Each row was made from one walk, in order. Every step used is in the known rows, and no mark comes twice. Write each row's walk.
Known rows
pimivod vapi foneg kuda kogep fimip nipem: [-145 -259   18   79 -162   81  111 -199  -17 -258   89  107  166  325
  127  -94  310  210  511 -344 -353  -82  -74   95 -245 -248  -98 -278
  383  138  635 -292   -6  391  -29   28 -335   10   59 -515  495 -219
  -11  296   92  234   28 -300]
fodit vekof pimivod vapi foneg kuda: [ -48 -263  -76  366 -256   -5  281  -49  -14  -76  101  355 -165   82
  -45  312  281  -56  269  -23   94   89 -308  218  -59  154    6 -139
  282   93   79 -123  272   84  495   68 -282  118  223 -114  260   90
 -302  -24 -194  245  404 -181]
fimip kuda foneg pimivod kogep fodit: [ 260 -396  153  311 -324  114   55  -89   -1   -3 -288   23  139  387
  183  380   74  -25  244 -242   -8  202   95  204 -109 -116  -50  -22
   86  -23   75  -40  125  289  278    3   75  281  176 -594  675 -134
   99 -129   90  377 -279 -173]
tano kogep fodit vekof pimivod vapi foneg kuda fimip: [  45 -373   41  221 -321  224  361   22  246  -34   69  492  -25  623
   26  181  409  184  249  -64  -26  179   28  304  118   75 -149    0
  222  323  196 -357   11   54  529  219 -297  402  102 -412  526  -25
  117  204  182  278  245  -20]
kogep fodit pimivod vapi foneg kuda fimip: [-231 -548  135  219 -166  -50  227 -232  226  -44  -53  203  325  501
   77  140  434  216  127  -16  -61  309 -216  319   67 -150   59  -12
  307  192  415 -141    3   49  100  236 -405  172  -15 -367  444   -8
 -231  134 -107  592  352  -11]
pimivod vapi foneg kuda kogep fodit: [-211 -323  254  101 -349 -203  295 -214   -2 -174  -34   97   59  630
  241   55  272  195  147  131 -128  112 -168  179  -36   19  -93  -99
  500  135  643 -461  -83  254  103   84 -406  324  253 -442  360 -147
  -56  -44    6  506  193 -435]
foneg vapi pimivod kogep fodit vekof tano fimip: [ 393 -716  275  -27  105  145  429  137    4  277 -133  541  206  -60
 -272  242  133  318 -285 -129 -192  170  310  242  527  -72   58 -447
  123  118  -30  -18  178  -43  497  -20  -70  224  136 -162  245    0
  337  -26   18  102 -232 -183]
pimivod kogep fimip kuda: [ 331  -70 -210  -50  -18  -72   86 -101  261  108  -39  -14  191  316
  -64   -6  -64 -107  269 -625 -310  151  242   49   22 -519  -23  -84
 -176  210   -4  -42  186  127  132 -208  135  -27 -115 -320  390 -183
  -23  -80  235  181 -296 -266]
nipem fimip kuda foneg pimivod: [ 122 -359  -52  425   -3  124  -75    6 -394 -186   51  -78  334 -167
  233  214  207   72  220 -127  -97  -64    3  217 -408   52  -78  -70
   42  -58  257   50  100  135  169  170   99   74 -119 -515  633 -146
   52  -16  316  358 -312  352]
vekof fodit pimivod kogep: [ 221 -198  -76 -120  237   12  215    7  235  241  -31  147  -63  313
 -258  -93 -232 -355 -113 -160   31   85  -65   60  293 -153 -319  -18
  -57  201  -93  108 -169 -110   92 -195   70  287  211 -126  -31 -163
  -54  137  -28  262   33  -17]
tidas kuda foneg vapi: [  10  -36  255  259  -10  165   82  -89 -262   -2  185   64  334   39
  311  155  230 -133  126  -19  179 -143  -51  304 -279   10 -133 -454
  208 -341  261   40  134 -150 -188  198 -533   91  474  -23  127  -80
   61  106 -116   89  -36 -223]
vapi pimivod kogep fodit vekof tano fimip nipem: [ 493 -683  173   58    8  188  313  189  296   45 -179  447 -102 -302
 -355  210  173  367  -17 -220 -187  -23  457   37  642  -65  119 -233
   26  301 -116   64    3  223  506 -299  238  -27 -141 -357  325 -178
  495  215  -36 -260 -333  -78]
fimip nipem pimivod vapi: [ -73  -15  -85  142  200  185  -30  -13  187  -60 -112  276   20 -271
  -71 -139   34   89  191 -337    9 -254  130  130  -52  153 -231 -338
  167  -68  -46    8 -515  -99  232 -373    0 -149  -85 -155   13  -59
  -32  374   24  -51   10 -120]
foneg fimip kuda kogep fodit vekof tano vapi pimivod: [ 436 -549  374   68 -474 -121  228  -16 -239 -255  111  508  302 -104
  275  514  271  413  194 -567  -75 -143  447   30  266 -228  193 -291
  117  235  639  -77  220  531  442   71 -164  471  -87 -498  404 -316
  182 -423   50  209   48 -102]
tidas megu kogep fodit pimivod vapi foneg kuda: [-110   12  162   60  164 -111  133 -297  300 -516   -7   17  414  296
  257   82  542 -123 -118  327 -126  320 -159  243  420   74 -234  -15
  243   16  305  -56 -132 -149  -78  312 -607  116  343 -371   52 -123
 -224   53 -178  848  305 -597]
fimip nipem vapi pimivod: [-248 -241 -104   58  -22  160 -157   81  -37 -325  -29  122   19 -507
   92  -39  259  210  282  -53   46 -398  -56 -237  134  -64   20 -413
  239 -240  -37  -84 -178  229  -62   -7   27  -46 -290  -20   17   65
    3  347   63  -65 -273  -73]
megu kogep fodit pimivod: [ -21   10  158  -56  214  -43  210  -38  227 -325 -171  136  200  304
  222  141   70 -144 -338   18 -235  227  193  125  617   21 -138  267
  -33   -7   -3  -70 -189  -76  -49  -25 -136    0  -80 -125   46  -47
  142 -171    6  418  127  -74]
nipem foneg vapi pimivod kogep fodit vekof tano: [ 180 -700  274  312  -27   69  446  163 -157  354 -380  248   21 -123
   15  144  127  148  -46 -207   27 -141  306  106  228  147 -123 -410
  355  130   86  -93   72    0   80 -451 -321  325  201   -2  130 -177
 -109 -248   51  250 -351 -142]
megu fodit kogep fimip nipem pimivod vapi: [  -5   69 -234  -82  324  -87  149 -125  548  -63  220  324  258  -48
   31 -300 -308  166  126 -821 -319 -192  334  134  443  -68 -435 -223
  317  232   46 -157 -675 -118  193 -141 -139 -111 -122 -127  178   23
  238  263  572  295  108 -185]
vapi foneg fimip nipem pimivod kogep fodit vekof: [ 375 -654 -195  196 -175  118  521 -178   76  101 -408  183   67  -15
   85   92  365  304  -44 -343   61  -68  384  -60   97  -57 -302  120
   31  235    4  185 -502  438  318 -524  -66   -1  128 -313   96  -35
  112  146  250  620  149   10]
tano pimivod vapi foneg kuda: [ -85 -173  -85  -34 -160  249  171 -103   26 -133  203   59  182  153
   43  106  257   68  302  -18  109   93 -432  477 -179  273 -176 -214
  401   99  209  -98   80  -27  246  390 -260  174  162 -316  365  159
 -229  152  -23  431  228 -473]
fimip kuda kogep fodit: [  57 -102  212  114 -258 -192  200  -66  174 -275  -95   95  -12  440
  352  201  106  175  284 -296  -75  -33  232  -44   38 -219   39   22
   40   71  501 -345  -19  345   64 -244   44  273  -83 -364  435 -295
  229 -268  241  226  -89 -124]
fodit kogep fimip nipem foneg vapi pimivod: [-174 -273   59   79  220  291  202  131   57 -114 -118   65  390 -308
    2   -9  243  216  225 -602 -117 -298  182 -126  -15  -64 -148 -601
  461  -33  146  -64  -10  339 -299 -155 -224  -38 -226  179  190    6
  -75  179  382  138 -465   26]
foneg fimip nipem vapi pimivod kogep: [  42 -432 -394  -88  112  254   65 -195 -188  -53 -180  167  123 -355
 -100  -70  241  175  -21  -15  -32 -412  229 -105   89 -405 -226 -396
  213    2 -162  339 -271  397  153   29   47 -119  -77 -244   91   66
  -90  316   69  135 -299 -223]
tano vapi pimivod kogep fodit: [  92 -318  240 -245 -296  -83  -37   29  252   91 -245  109  258   56
 -195  -94  107   86  -75 -130  -41  147   75  -18  349   70    4 -330
  289  224  -62 -125 -135  158   82  143 -126  374  -33 -303   78   24
   22  127  -87  183 -314 -478]
tano vekof fodit kogep fimip: [  87    0   28 -352  124  147  128  157  233  104  479   81  313  184
  -71  -61 -510  -42   61 -433 -248  146  261   12  452    7 -155 -105
   -5  158   54 -270   18 -205   74  123  160  165   -9  -28 -302 -158
  403  -30  532  141  -97  141]
foneg kuda kogep fimip nipem: [-217  -49   52 -145  -78  239  -43 -218  -49 -332  110   44   77  157
  104 -253  205  306  457 -341 -264 -215  313   80  -72 -244  -68 -129
  106   54  473  -32  -21  410 -236  -62   -1   42 -151 -361  451 -242
  196   82  233   22 -164    3]
pimivod vapi foneg fimip kuda: [ 256 -261 -251  246  -27 -243  253 -235  -34  -64  108  146  368  108
   93  460  334  -77   79 -257  -59   50 -189   97 -309 -453   59 -156
  106   23  289    2  188  372  390  162 -175 -135  211 -339  388  -27
 -336  -56  -76  369  231 -302]
kuda fimip nipem pimivod vapi: [-150  -94  -86  204  135  323   19  -63  158   69  -78  329   89 -196
  -64 -283   62  255  302 -443   -7 -278  311  161 -290  -17 -206 -309
   97   45   68   38 -506 -183  191 -203  -87  -19 -215 -294  217  -96
  113  604   49  -56   -3  130]
vapi foneg fimip nipem pimivod kogep fodit vekof tano: [ 533 -705    4  202 -159  141  445  -57   52  224 -371  288 -106 -152
  -33  210  252  296   35 -459  -62 -274  478  -24  180  -65 -326   85
   18  247  102  332 -367  216  438 -575   15   -9  236 -436  176 -283
  216   43  279  440  123  157]
fodit vekof tano fimip kuda: [ 651  -99  -31  162   90   77  231  240  -25 -108  343  334   56 -262
 -115  393  155  229  157 -355    4  -25  265  227  157 -283  272 -125
 -324   80  122  -24  441  -29  547  -58  209  -22 -299 -188  374 -188
  200 -103   83  -95  125  197]
megu tidas kuda foneg fimip nipem pimivod: [ -94  -11  112  269  144  257  105 -291 -166 -372  400   83  337 -445
  257 -114  421   88  270 -198   84 -638  356  108 -261  -23 -467 -112
  -36 -287  109  329 -556   61 -139  -42 -403 -332  140 -460  224 -365
  333  289  129  165 -114  146]
kogep fimip kuda foneg vapi pimivod: [ -61 -479  319  228 -172  -20  -45  -44 -117  -46   35  140  598   40
  256  325  258  -33  325 -740 -219  204 -118    2 -235 -220  238 -463
  311 -339  295 -245  362  297  -32  220 -210  200   13  -42  576  -31
  157  -45  208   39 -484 -133]
vekof fodit kogep fimip nipem vapi foneg: [ -99  -56 -133 -118  -65   22  150  317  284 -108  296 -144  206   42
   15  -46 -107 -116  375 -520 -256 -365  -55 -365  278 -370 -320 -187
   78   27  291 -319 -133  113  -88   32   21  310 -123  -22   40 -120
  246  422  742  411  105   60]
kuda kogep fodit pimivod: [  35 -399  299   83  -92  -17  183  -68   92 -154 -274  193  -29  514
  302  143   37  183   -5  -50 -140  133   85  -19  290   33 -172  163
  179  275  400 -209 -250  155   33 -250 -156  185 -136 -201  100 -208
  168 -140  213  317  151  121]
foneg fimip nipem pimivod kogep fodit vekof tano vapi: [ 502 -318   14 -115  -76  313  123   69   41  202 -251  370  200 -342
 -224    5  131  334  -13 -541   23 -391  761  228  341  -75 -284 -221
  -88  282   65  467 -399   48  430 -343   51  188  -31 -450  103 -231
  157   33  248  256  175   59]
tano fodit pimivod vapi foneg kuda kogep fimip: [ -69 -524  124 -173    4  191  292 -286   10 -225  133  141  345  645
    8  -56  159  182   66 -379  -89  130 -325  320   -8 -186 -368 -111
  656  291  643 -504 -240  124  246  343 -527  237  -70 -494  336  -93
 -124   81  150  554  446  -84]
megu fodit kogep fimip kuda: [ 201  192 -245 -119  110 -373  222 -127  492 -198  416   84  301  216
  176   39 -178   84  188 -787 -231   25  209   44  397 -464  -34    7
   44  174  190 -206   41  148   29  156   -6   26 -135 -104  457   -5
  171 -258  537  431   24 -127]
tidas kogep fodit pimivod vapi foneg kuda fimip nipem: [ -86 -456   30  193  -29  258  214  -70  383 -371 -120  193  231  390
  316  151  576  350  281 -242   71  -87  -91  364   53 -288  -87  -82
  132   51  570   56 -319  116   34  120 -387  -18  -21 -661  539 -172
 -140  443 -283  452  214  -60]
pimivod vapi foneg fimip kuda kogep fodit vekof: [ 355 -595  -63  471 -362 -286  676 -196 -125 -164  -41  345  267  516
  509  595  288  226  104 -296 -125  174  130   71  -27 -380   35    4
  156  326  690 -372   65  609  545 -151 -379  210  174 -433  389 -144
  -57 -316   69  610  427 -353]
kogep fodit pimivod vapi foneg fimip: [  94 -720   44  210    1 -217  262 -236  122   72 -212  188  417  357
  117  500  250  -51 -267    7 -248  317 -202   81  261 -164 -123  123
  242  289  262   17 -148  262  348   37 -319 -110  176 -228  137   20
 -217  -96   63  515  462 -127]
fimip nipem foneg kuda kogep fodit vekof: [-173 -214   59  321 -200  216  386  -15 -174 -374 -137  -33  -99   38
  350 -123  442  463  359  -29  268 -359  467  127   -4  122  -66  -25
  234  161  540 -251 -179  551 -264 -520 -198  272 -251 -159  346 -259
  -19 -143  181  260   13   73]

Write each row's walk
[ 111 -464 -164 -331  190  514   22    2  169 -122  -36   -2  130   13
 -365 -138  289  209  290 -488   20 -509  -97  231  223 -499 -439 -262
  402   54  279   48 -190  -81  121  169  -76   32 -202 -559  409 -215
 -110  270  398  489  180  206]  vekof tano fodit pimivod kogep fimip nipem vapi foneg kuda
[ 529 -490 -148   99  126  -83  292 -121  318 -233  -47  384  472  638
  184  609  526    1  -86 -241 -124  299 -180  205  249 -373 -161   -4
  152  222  299 -162 -113  394  512   66 -170  -83   90 -464  409 -105
 -219  -64  211  585  245 -198]  tano kogep fodit pimivod vapi foneg fimip kuda
[ 247  -17  -32  296   22  -87  -90 -251  230 -224  397   70  590  133
  395  222 -163   -7  374 -555 -272  196   51  195  103 -197 -297 -240
  279  212  347 -138    7  -16  249  546 -440  230  254 -462  516  -84
  131   23  464  561   49 -437]  tidas megu fodit kogep fimip kuda foneg pimivod vapi
[ 105 -501  241  -48   14  313   54   95  -64 -441   68  188   38   56
   54  111  612  549  333   66 -119 -429   -9  107  217 -253 -191 -173
  301   13  680 -161 -109  138  120   86  -81  136 -407 -577  585 -345
  301  358  548  475  263  358]  vekof tano fimip nipem vapi foneg kuda kogep fodit pimivod
[  19 -282  -89   99   84 -273  317 -409  -32 -283  263  346   63  476
  315  -98  282  210   94  -21   43   52 -448  319  -14  -74 -242  -80
  653  149  601 -341 -223  129   14  330 -685  160  266 -424  431  -24
 -234   85  -72  802  462 -240]  megu fodit pimivod vapi foneg kuda kogep
[ -89 -361   40  350   50  405  -47  -84 -353 -108  -83   60  202   -8
  265  -95  -65  132  527 -367 -420 -275  276   39 -373    8 -422 -281
  251  292  408 -317 -207  308  -10 -283 -323   11 -202 -552  444 -292
  -35  277  338   76 -180  -35]  kuda kogep fimip nipem foneg pimivod vapi
[ 204 -289   15   85   72  260   67  411   55 -126   83  214   78 -412
  -53  196  141  403  115  -24 -150 -363  467   56  613 -198   51 -143
 -198   75  147 -103  -48  -64  368 -165  211   39 -479 -124  199 -128
  470  148  501 -108  208  228]  kogep fodit vekof tano fimip nipem vapi
[ 226 -350   78   83  194   69  181   41  126  301    5  144  536  537
  -24  169  -75 -453  194 -845 -166  214  -58  213  -44 -512 -181 -323
   39  -90  284  -50  190    5   19  -29  -97  464  239 -177  543 -245
   77   37  356  393 -168  -34]  vekof fodit pimivod kogep fimip kuda foneg vapi
[ 918 -432   22  371  -85  448  233  167 -404   77  104  361   62  -41
  -83  476   65  187  206 -314   17  120  216  429 -163 -196   21 -189
 -129  119   22  101  479   22  762  135   84  169  -37 -611  682 -195
  226   80   18  143  -72  149]  fodit vekof tano fimip kuda foneg pimivod kogep
[ 133 -528  305  133 -123  119  130 -245 -152  199   55  144  467  168
  187   16  101 -183  158 -399 -253  119   64  159  -55 -117 -231 -593
  353  -54   65  -51  125   -7  -89  125 -573  104  428 -209  223 -132
  164  229  -41  107 -549 -547]  tidas kuda foneg vapi pimivod kogep fimip
[ 163 -336  270   75   39  311  303    8  -14 -220  131  596  -12  -58
  -48  -48  197  607  191 -262 -121 -254  604  475  344  137 -186 -318
  163  186  449 -169 -374  -25  606 -359    9  197 -248 -496  414 -332
  429  158  258   57  220   12]  foneg kuda kogep fodit vekof tano fimip nipem pimivod vapi
[ 145 -142  208  113 -234   79   80  100   28  -99  396   20  379  313
  150  377 -325 -259  390 -774 -231  143   59   30   51 -206 -150  -87
  -30  -31  265 -195  283  230  230  248  144  525   70 -287  539 -193
  297  -76  495  317 -117  110]  vekof fodit kogep fimip kuda foneg pimivod
[ 228 -765  -73  405 -338  174  364 -195 -206 -138  -64  195  268 -185
  416  269  351  140   96  -21   86 -276  467   57  419 -214 -218 -335
  228  109   51  108 -234  458  221 -162 -349   48  116 -276  100 -104
  183  165    9  194 -145 -459]  tidas kuda foneg fimip nipem vapi pimivod kogep fodit vekof
[ 529 -726  264    8  -99   18  368  138  127  208  -86  404  -40  -61
 -277  211   -2  266 -221  -86 -248  226  366   85  665   17   62 -108
   41  398 -150  -88   81   19  607 -150  108  147 -100 -262  187 -133
  428   18   26  -77 -231 -135]  vapi pimivod kogep fodit vekof tano fimip
[  19 -198 -181    8 -103  406  210 -257   61    0 -140   94  -78   -4
 -169 -491  542  421  421 -349  263 -306  135  166 -557 -122 -264 -194
  207  -33   86  217 -343   83  -79  -68 -113  116  -20 -543  467 -123
  -20  676   28  543 -151  190]  vapi foneg kuda fimip nipem pimivod kogep
[ 425 -290  -32   31   -2  378  109  126   70 -162  242  481   90   47
   -9  -38  352  312  450 -650 -227 -135  130  321  181  104 -312 -302
  170  114  236 -211 -209  -90  419 -244 -187  -19   -2 -422  233 -281
   47  311  320  229   63  -17]  fodit vekof tano kogep fimip nipem pimivod vapi foneg kuda
